Below is a small trained network, with its code and all its weights. Each question gives an input and a class and asks what happens when units are switched off, that is, made to give their printed mean instead of their output.

import numpy as np


def w(rows, s, z=0):
    codes = np.array(rows[::2]) - 128.0
    scale = np.full(codes.shape[1], s)
    scale[-1] = z or s
    return codes * scale


def f(y):
    return y / 2 * (1 + np.tanh(0.7978845608 * (y + 0.044715 * y**3)))


def log_softmax(a):
    a = a - a.max(-1, keepdims=True)
    return a - np.log(np.exp(a).sum(-1, keepdims=True))


def net(x, mask):
    res = np.array(x, float).reshape(1, 5) / 4 @ E
    y = f(res @ A[0][:, :-1].T + A[0][:, -1])
    res = res + np.where(mask, y, B[0][:, -1]) @ B[0][:, :-1]
    return log_softmax(res[-1] @ U[:, :-1].T + U[:, -1])


A, B = {}, {}
E = w([
[27,223,142],'x0',
[13,125,138],'x1',
[128,238,113],'x2',
[106,107,162],'x3',
[169,114,254],'x4',
],0.0079)
A[0] = w([
[158,150,1,161],'neuron 0',
[72,140,85,87],'neuron 1',
[145,141,118,42],'neuron 2',
[128,129,127,26],'neuron 3',
[115,130,131,55],'neuron 4',
[137,139,125,54],'neuron 5',
[81,201,165,231],'neuron 6',
[113,165,148,57],'neuron 7',
[151,160,17,150],'neuron 8',
[161,185,208,253],'neuron 9',
],0.012,0.0069)
B[0] = w([
[72,134,11,227],'neuron 0',
[134,121,75,166],'neuron 1',
[44,168,152,115],'neuron 2',
[39,211,213,110],'neuron 3',
[100,203,159,114],'neuron 4',
[57,158,151,113],'neuron 5',
[152,151,97,254],'neuron 6',
[125,210,181,132],'neuron 7',
[73,106,29,212],'neuron 8',
[197,121,114,243],'neuron 9',
],0.012,0.0095)
U = w([
[22,158,30,145],'0',
[151,185,106,49],'1',
[79,138,151,1],'2',
[39,2,246,102],'3',
[36,127,189,44],'4',
[227,41,53,214],'5',
[123,130,190,102],'6',
[147,245,164,125],'7',
],0.0099,0.0098)

Each question gives the input, the list of numbers given to net, and the class t.
The units are the neurons (one row each of A and B). Each row of codes is followed by its name. A weight is (code - 128) times the scale printed after its matrix; where a second scale follows, it is the last column's (A, B and U).
mask holds one flag per neuron, in row order. A switched-off neuron (its flag False) gives its mean, the last column of its row in B, instead of its output. The means were averaged over made-up inputs and are rounded, as every weight is.
A unit's drop is (log p(t) with every unit on - log p(t) with that unit switched off) / (log p(t) with every unit on - log p(t) with every unit switched off).
The circuit of an input: a set's keep is (log p(t) with only the set's units on - log p(t) with every unit switched off) / (log p(t) with every unit on - log p(t) with every unit switched off). Starting from all 10 units, units are removed one at a time, each time the one whose removal leaves the highest keep (on an exact tie, the one counted first), for as long as the keep stays at least 0.8.
circuit, biggest first: the units of the circuit, biggest drop first
top k neurons: the k neurons with the biggest drops, biggest first
drop of u: that unit's drop, to one decimal
input [-3,-1,-6,-4,-4], class 0: circuit, biggest first : neuron 9; neuron 0
input [0,5,3,-3,8], class 7: circuit, biggest first : neuron 8
input [5,8,7,8,0], class 7: circuit, biggest first : neuron 0; neuron 8
input [-4,-5,-2,0,-4], class 0: circuit, biggest first : neuron 0; neuron 9
input [-4,0,-7,-8,-6], class 0: circuit, biggest first : neuron 0; neuron 9
input [-2,-8,-1,-6,-2], class 0: top 3 neurons : neuron 0; neuron 8; neuron 9
input [-7,7,-6,4,7], class 3: top 2 neurons : neuron 6; neuron 0
input [-5,3,-5,0,-5], class 0: top 3 neurons : neuron 9; neuron 0; neuron 6
input [-5,0,6,-8,0], class 0: drop of neuron 8 : 0.2
input [-1,8,-7,1,3], class 3: drop of neuron 0 : 0.1
input [-6,-4,-3,-4,-7], class 0: drop of neuron 0 : 0.2
input [8,1,-3,1,7], class 7: drop of neuron 8 : 0.3
